Below is a small trained network, with its code and all its weights. Each question gives an input and a class and asks what happens when units are switched off, that is, made to give their printed mean instead of their output.

import numpy as np


def w(rows, s, z=0):
    codes = np.array(rows[::2]) - 128.0
    scale = np.full(codes.shape[1], s)
    scale[-1] = z or s
    return codes * scale


def f(y):
    return np.maximum(y, 0)


def log_softmax(a):
    a = a - a.max(-1, keepdims=True)
    return a - np.log(np.exp(a).sum(-1, keepdims=True))


def net(x, mask):
    res = np.array(x, float).reshape(1, 8) / 4 @ E
    y = f(res @ A[0][:, :-1].T + A[0][:, -1])
    res = res + np.where(mask, y, B[0][:, -1]) @ B[0][:, :-1]
    return log_softmax(res[-1] @ U[:, :-1].T + U[:, -1])


A, B = {}, {}
E = w([
[51,155,92,52,57,186,164,142],'x0',
[211,174,121,84,75,136,148,106],'x1',
[91,172,154,193,118,89,167,29],'x2',
[150,182,245,143,111,152,139,195],'x3',
[108,53,140,112,13,85,89,115],'x4',
[143,128,68,122,136,105,98,120],'x5',
[218,66,115,97,63,207,165,149],'x6',
[130,115,207,27,131,111,74,59],'x7',
],0.012)
A[0] = w([
[212,182,167,34,50,176,147,157,247],'N0',
[63,166,102,154,194,174,196,144,197],'N1',
[68,191,148,163,135,129,123,102,255],'N2',
[79,132,231,137,101,91,147,159,162],'N3',
[78,79,127,163,159,108,94,63,181],'N4',
[44,108,132,90,165,158,80,170,207],'N5',
[157,90,12,159,148,108,159,155,224],'N6',
[146,187,146,190,138,165,136,147,195],'N7',
[86,99,172,145,107,52,67,22,133],'N8',
[196,169,205,145,203,137,137,148,183],'N9',
[184,77,106,83,198,133,78,41,181],'N10',
[202,8,114,63,75,161,125,171,238],'N11',
[50,202,121,74,84,80,129,87,253],'N12',
[130,182,94,104,112,88,212,151,236],'N13',
[154,189,34,56,136,89,148,86,111],'N14',
],0.011,0.0042)
B[0] = w([
[173,198,172,84,84,189,79,105,244],'N0',
[51,215,67,137,204,127,144,213,214],'N1',
[70,164,125,150,173,104,167,90,196],'N2',
[116,165,202,130,112,83,202,115,191],'N3',
[96,120,115,151,153,9,78,161,202],'N4',
[79,101,121,65,123,139,192,149,195],'N5',
[116,84,26,172,104,146,102,192,221],'N6',
[164,189,160,160,141,142,204,117,184],'N7',
[122,117,179,169,115,46,58,45,227],'N8',
[222,83,223,139,196,153,211,148,212],'N9',
[206,125,100,51,187,108,46,129,217],'N10',
[196,149,133,86,2,124,77,198,250],'N11',
[69,67,142,108,111,146,155,6,205],'N12',
[125,153,98,183,121,235,116,91,176],'N13',
[124,69,78,140,166,185,63,56,190],'N14',
],0.0087,0.019)
U = w([
[70,136,174,186,62,46,171,62,150],'0',
[1,148,148,21,160,132,193,147,37],'1',
[185,168,179,53,2,185,93,160,194],'2',
[117,183,57,210,168,182,166,172,38],'3',
[133,138,122,75,128,229,106,15,1],'4',
[229,134,200,148,187,160,224,138,248],'5',
[152,107,140,86,177,23,81,84,64],'6',
[156,8,57,138,55,138,107,206,205],'7',
],0.0093,0.0014)

Each question gives the input, the list of numbers given to net, and the class t.
The units are the neurons (one row each of A and B). Each row of codes is followed by its name. A weight is (code - 128) times the scale printed after its matrix; where a second scale follows, it is the last column's (A, B and U).
mask holds one flag per neuron, in row order. A switched-off neuron (its flag False) gives its mean, the last column of its row in B, instead of its output. The means were averaged over made-up inputs and are rounded, as every weight is.
A unit's drop is (log p(t) with every unit on - log p(t) with that unit switched off) / (log p(t) with every unit on - log p(t) with every unit switched off).
The circuit of an input: a set's keep is (log p(t) with only the set's units on - log p(t) with every unit switched off) / (log p(t) with every unit on - log p(t) with every unit switched off). Starting from the 12 units with the biggest drops (on a tie, the unit counted first), units are removed one at a time, each time the one whose removal leaves the highest keep (on an exact tie, the one counted first), for as long as the keep stays at least 0.8.
circuit, biggest first: the units of the circuit, biggest drop first
top k neurons: the k neurons with the biggest drops, biggest first
drop when u is switched off: that unit's drop, to one decimal
input [-8,6,-8,3,4,-6,-5,0], class 5: circuit, biggest first => (N9)
input [8,-2,1,0,5,-7,0,6], class 0: top 2 neurons => (N12; N3)
input [7,1,-7,0,5,5,2,-8], class 2: top 2 neurons => (N11; N0)
input [-3,7,-3,-4,-1,-1,-4,1], class 4: top 3 neurons => (N4; N14; N8)
input [0,3,8,7,2,-6,0,-2], class 5: top 2 neurons => (N9; N7)
input [4,1,-2,-1,5,8,-4,-3], class 7: top 2 neurons => (N0; N6)
input [-5,0,8,1,-3,-6,-3,7], class 0: top 4 neurons => (N3; N8; N2; N12)
input [-7,1,5,4,2,-8,-6,-8], class 5: top 2 neurons => (N9; N7)
input [-1,8,6,7,5,6,-2,3], class 0: drop when N3 is switched off => 0.1
input [8,-8,5,3,3,-1,-4,6], class 0: drop when N8 is switched off => 0.7
input [8,1,8,1,1,1,6,2], class 4: drop when N11 is switched off => 0.0
